Here is a tiny trained network, its code and every weight. The questions are about switching its units off for an input and a target symbol, where a switched-off unit gives its printed mean instead of its output.

import numpy as np


def w(rows, s, z=0):
    codes = np.array(rows[::2]) - 128.0
    scale = np.full(codes.shape[1], s)
    scale[-1] = z or s
    return codes * scale


def f(y):
    return np.maximum(y, 0)


def softmax(a):
    e = np.exp(a - a.max(-1, keepdims=True))
    return e / e.sum(-1, keepdims=True)


def log_softmax(a):
    a = a - a.max(-1, keepdims=True)
    return a - np.log(np.exp(a).sum(-1, keepdims=True))


def net(x, mask):
    ids = ['γδεζηθπστω'.index(c) for c in x.split()]
    T = len(ids)
    res = E[ids] + P[:T]
    r = res
    for j in range(2):
        rows = slice(2 * j, 2 * j + 2)
        q, k, v = (r @ M[0][rows].T for M in (Q, K, V))
        z = softmax(np.where(np.tri(T) > 0, q @ k.T / 2**0.5, -1e9)) @ v
        o = O[0][rows]
        res = res + np.where(mask[j], z, o[:, -1]) @ o[:, :-1]
    y = f(res @ A[0][:, :-1].T + A[0][:, -1])
    res = res + np.where(mask[2:6], y, B[0][:, -1]) @ B[0][:, :-1]
    return log_softmax(res[-1] @ U[:, :-1].T + U[:, -1])


Q, K, V, O, A, B = {}, {}, {}, {}, {}, {}
E = w([
[166,134,109,112,114,31],'γ',
[121,175,69,111,194,140],'δ',
[189,85,108,103,101,119],'ε',
[57,152,156,114,77,122],'ζ',
[24,138,66,122,167,136],'η',
[106,177,193,96,67,154],'θ',
[71,185,172,116,132,156],'π',
[58,137,159,106,89,152],'σ',
[81,142,5,84,113,175],'τ',
[188,86,121,104,135,149],'ω',
],0.017)
P = w([
[95,188,124,2,163,71],'0',
[108,193,133,90,97,75],'1',
[101,177,150,52,116,100],'2',
[124,175,126,123,97,82],'3',
[107,181,127,95,117,124],'4',
[126,142,110,111,137,125],'5',
[118,184,124,168,76,123],'6',
[118,172,126,129,104,159],'7',
[132,167,118,188,73,137],'8',
[126,175,119,160,84,180],'9',
[129,131,100,181,116,182],'10',
[125,169,119,217,52,179],'11',
[138,165,121,191,73,216],'12',
[124,133,100,219,107,205],'13',
],0.0091)
Q[0] = w([
[148,109,31,161,181,116],'head 0',
[140,44,122,170,168,94],'head 0',
[136,60,192,166,154,95],'head 1',
[108,199,253,79,48,161],'head 1',
],0.032)
K[0] = w([
[134,118,130,218,110,169],'head 0',
[145,168,101,183,104,97],'head 0',
[125,154,109,166,111,45],'head 1',
[113,111,150,1,165,99],'head 1',
],0.041)
V[0] = w([
[176,76,108,51,43,203],'head 0',
[86,124,22,131,14,70],'head 0',
[207,176,71,141,192,133],'head 1',
[183,253,185,168,163,100],'head 1',
],0.023)
O[0] = w([
[100,146,156,110,179,1,169],'head 0',
[113,88,112,6,197,123,254],'head 0',
[59,58,108,36,94,141,208],'head 1',
[89,20,168,121,225,182,166],'head 1',
],0.014,0.008)
A[0] = w([
[67,132,144,158,171,150,26],'neuron 0',
[251,41,142,147,137,81,2],'neuron 1',
[200,106,29,110,205,108,101],'neuron 2',
[180,64,32,116,163,137,237],'neuron 3',
],0.017,0.0065)
B[0] = w([
[174,101,45,88,73,98,178],'neuron 0',
[50,152,34,72,119,56,149],'neuron 1',
[151,126,210,95,65,246,241],'neuron 2',
[116,140,96,255,157,55,252],'neuron 3',
],0.013,0.026)
U = w([
[83,89,218,194,67,74,168],'γ',
[11,167,107,155,99,222,16],'δ',
[217,155,136,194,99,97,238],'ε',
[112,193,83,117,66,160,64],'ζ',
[28,209,89,89,211,122,199],'η',
[254,55,136,104,75,130,1],'θ',
[253,74,143,117,90,17,79],'π',
[78,165,51,117,224,149,191],'σ',
[132,122,208,171,148,177,221],'τ',
[121,56,184,71,139,112,72],'ω',
],0.0083,0.0035)

Each question gives the input, a string of symbols that net reads in full, and the target symbol t.
The units are the heads (2 rows each of Q, K, V and O) and the neurons (one row each of A and B). Each row of codes is followed by its name. A weight is (code - 128) times the scale printed after its matrix; where a second scale follows, it is the last column's (O, A, B and U).
mask holds one flag per unit, heads first, then neurons. A switched-off unit (its flag False) gives its mean, the last column of its rows in O or B, instead of its output. The means were averaged over made-up inputs and are rounded, as every weight is.
A unit's drop is (log p(t) with every unit on - log p(t) with that unit switched off) / (log p(t) with every unit on - log p(t) with every unit switched off).
The circuit of an input: a set's keep is (log p(t) with only the set's units on - log p(t) with every unit switched off) / (log p(t) with every unit on - log p(t) with every unit switched off). Starting from all 6 units, units are removed one at a time, each time the one whose removal leaves the highest keep (on an exact tie, the one counted first), for as long as the keep stays at least 0.8.
units of the circuit, in order: the units of the circuit, biggest drop first
unit that matters most: the unit with the biggest drop
k most important neurons: the k neurons with the biggest drops, biggest first
which heads matter: for each layer, one digit per head in row order, 1 if its drop is at least 0.15 and else 0, layers parted by /
input θ ζ δ ε ε θ σ ζ τ σ θ ε, target ζ: unit that matters most => neuron 2
input δ δ δ, target σ: units of the circuit, in order => [neuron 2; head 1; head 0; neuron 3]
input π ω δ θ ω θ ω τ γ ε ω, target τ: units of the circuit, in order => [neuron 2; head 0; neuron 3]
input ε ζ γ ζ δ δ ε, target γ: 2 most important neurons => [neuron 3; neuron 0]
input π δ θ γ σ ε δ θ σ τ ζ ω σ θ, target θ: units of the circuit, in order => [head 1; neuron 0]
input δ δ δ δ ω, target γ: units of the circuit, in order => [head 1; neuron 3]
input γ ε σ ζ δ θ ε δ ζ, target σ: units of the circuit, in order => [head 0; neuron 2]
input θ σ π θ ε θ, target π: units of the circuit, in order => [neuron 0; head 1; neuron 2]
input ε δ ζ ζ ε ε ω δ τ ε π ω, target ω: which heads matter => 10
input δ σ γ, target γ: 3 most important neurons => [neuron 3; neuron 1; neuron 0]
input τ τ ω π θ ε ζ, target ω: which heads matter => 10
input η σ ε γ, target ζ: which heads matter => 01
input σ ζ ε θ ε γ σ π ω ω δ, target η: which heads matter => 11
input δ δ ε, target γ: which heads matter => 01
input θ δ σ η τ ε, target ε: which heads matter => 01
input ε ε τ δ γ δ η δ ζ ε τ ζ δ ε, target δ: which heads matter => 11
input σ γ σ τ θ ε τ θ θ, target ε: which heads matter => 01
input π δ γ δ δ γ ω δ ζ, target θ: most important neuron => [neuron 0]
input θ η θ ε δ δ, target ω: which heads matter => 11
input π π δ π γ ζ ε π θ γ δ, target θ: units of the circuit, in order => [neuron 0; head 1]
input δ π σ ω δ ζ, target δ: which heads matter => 10
input η ε σ π γ π, target ζ: units of the circuit, in order => [head 1; neuron 3]
input δ σ δ, target τ: which heads matter => 00
input ε π π δ δ, target ε: 2 most important neurons => [neuron 0; neuron 2]
input ζ η θ δ θ, target τ: which heads matter => 11
input ε ω ε, target ω: which heads matter => 10
input σ ω ω π δ, target η: units of the circuit, in order => [head 0; neuron 2; neuron 3]
input η σ δ σ δ ε θ σ σ θ ε π δ γ, target σ: which heads matter => 01
